Below is a small trained network, with its code and all its weights. Each question gives an input and a class and asks what happens when units are switched off, that is, made to give their printed mean instead of their output.

import numpy as np


def w(rows, s, z=0):
    codes = np.array(rows[::2]) - 128.0
    scale = np.full(codes.shape[1], s)
    scale[-1] = z or s
    return codes * scale


def norm(h):
    return h / np.sqrt((h * h).mean(-1, keepdims=True) + 1e-5)


def f(y):
    return np.maximum(y, 0)


def log_softmax(a):
    a = a - a.max(-1, keepdims=True)
    return a - np.log(np.exp(a).sum(-1, keepdims=True))


def net(x, mask):
    res = np.array(x, float).reshape(1, 2) / 4 @ E
    u = 0
    for l in range(3):
        y = f(norm(res) @ A[l][:, :-1].T + A[l][:, -1])
        res = res + np.where(mask[u : u + 3], y, B[l][:, -1]) @ B[l][:, :-1]
        u += 3
    return log_softmax(norm(res)[-1] @ U[:, :-1].T + U[:, -1])


A, B = {}, {}
E = w([
[26,6,134,154],'x0',
[130,71,191,230],'x1',
],0.0025)
A[0] = w([
[136,103,184,206,182],'0.n1',
[162,218,116,114,190],'0.n2',
[83,186,22,1,1],'0.n3',
],0.005,0.00097)
B[0] = w([
[155,81,77,3,201],'0.n1',
[63,136,99,244,221],'0.n2',
[203,62,182,151,252],'0.n3',
],0.0039,0.0042)
A[1] = w([
[91,108,140,254,253],'1.n1',
[227,233,153,103,170],'1.n2',
[130,24,155,84,245],'1.n3',
],0.0042,0.0017)
B[1] = w([
[149,251,79,52,203],'1.n1',
[4,19,173,205,214],'1.n2',
[160,243,135,175,253],'1.n3',
],0.0033,0.0044)
A[2] = w([
[3,84,172,70,253],'2.n1',
[185,27,226,251,25],'2.n2',
[128,74,109,83,10],'2.n3',
],0.0032,0.0012)
B[2] = w([
[149,175,164,213,189],'2.n1',
[175,99,165,8,252],'2.n2',
[177,85,131,4,131],'2.n3',
],0.0039,0.0028)
U = w([
[247,49,228,51,171],'0',
[48,175,153,254,189],'1',
[180,206,54,73,129],'2',
[65,42,40,64,3],'3',
],0.0061,0.0047)

Each question gives the input, the list of numbers given to net, and the class t.
The units are the neurons (one row each of A and B). Each row of codes is followed by its name. A weight is (code - 128) times the scale printed after its matrix; where a second scale follows, it is the last column's (A, B and U).
mask holds one flag per neuron, layer by layer. A switched-off neuron (its flag False) gives its mean, the last column of its row in B, instead of its output. The means were averaged over made-up inputs and are rounded, as every weight is.
A unit's drop is (log p(t) with every unit on - log p(t) with that unit switched off) / (log p(t) with every unit on - log p(t) with every unit switched off).
The circuit of an input: a set's keep is (log p(t) with only the set's units on - log p(t) with every unit switched off) / (log p(t) with every unit on - log p(t) with every unit switched off). Starting from all 9 units, units are removed one at a time, each time the one whose removal leaves the highest keep (on an exact tie, the one counted first), for as long as the keep stays at least 0.8.
units of the circuit, in order: the units of the circuit, biggest drop first
top k neurons: the k neurons with the biggest drops, biggest first
k most important neurons of layer l: the k neurons of layer l with the biggest drops, biggest first
input [-5,0], class 1: units of the circuit, in order : 1.n2
input [0,1], class 2: units of the circuit, in order : 0.n3; 1.n2
input [1,2], class 2: 2 most important neurons of layer 1 : 1.n2; 1.n3
input [-8,-7], class 1: units of the circuit, in order : 0.n2; 1.n2; 0.n1; 2.n2
input [-4,-3], class 1: units of the circuit, in order : 0.n2; 1.n2
input [-1,3], class 2: units of the circuit, in order : 0.n3; 0.n1
input [-7,4], class 1: units of the circuit, in order : 0.n3; 1.n2
input [-2,-4], class 0: top 3 neurons : 0.n3; 1.n3; 1.n2
input [-6,-2], class 1: top 2 neurons : 0.n2; 1.n2
input [-3,-8], class 0: top 3 neurons : 0.n3; 1.n2; 2.n2
input [-8,0], class 1: units of the circuit, in order : 0.n2; 1.n2
input [-4,-4], class 0: 2 most important neurons of layer 1 : 1.n3; 1.n2
input [7,-6], class 1: top 2 neurons : 0.n1; 2.n1
input [8,-7], class 1: top 3 neurons : 0.n1; 2.n2; 2.n1
input [8,-8], class 0: units of the circuit, in order : 0.n2; 0.n3; 2.n1
input [3,0], class 2: top 2 neurons : 1.n2; 1.n3
input [-6,0], class 1: top neuron : 0.n2
input [4,-6], class 0: top 2 neurons : 0.n3; 0.n2
input [-3,-7], class 0: top 3 neurons : 0.n3; 2.n2; 1.n2
input [2,0], class 2: top 2 neurons : 1.n2; 1.n3
input [3,-2], class 2: units of the circuit, in order : 1.n2
input [-3,-4], class 0: top 4 neurons : 0.n3; 1.n3; 1.n2; 2.n2
input [-7,-5], class 1: top 3 neurons : 0.n2; 0.n1; 1.n2
input [2,8], class 0: top 2 neurons : 0.n1; 0.n2
input [-2,-8], class 0: 2 most important neurons of layer 0 : 0.n3; 0.n1
input [0,3], class 2: 2 most important neurons of layer 1 : 1.n2; 1.n3
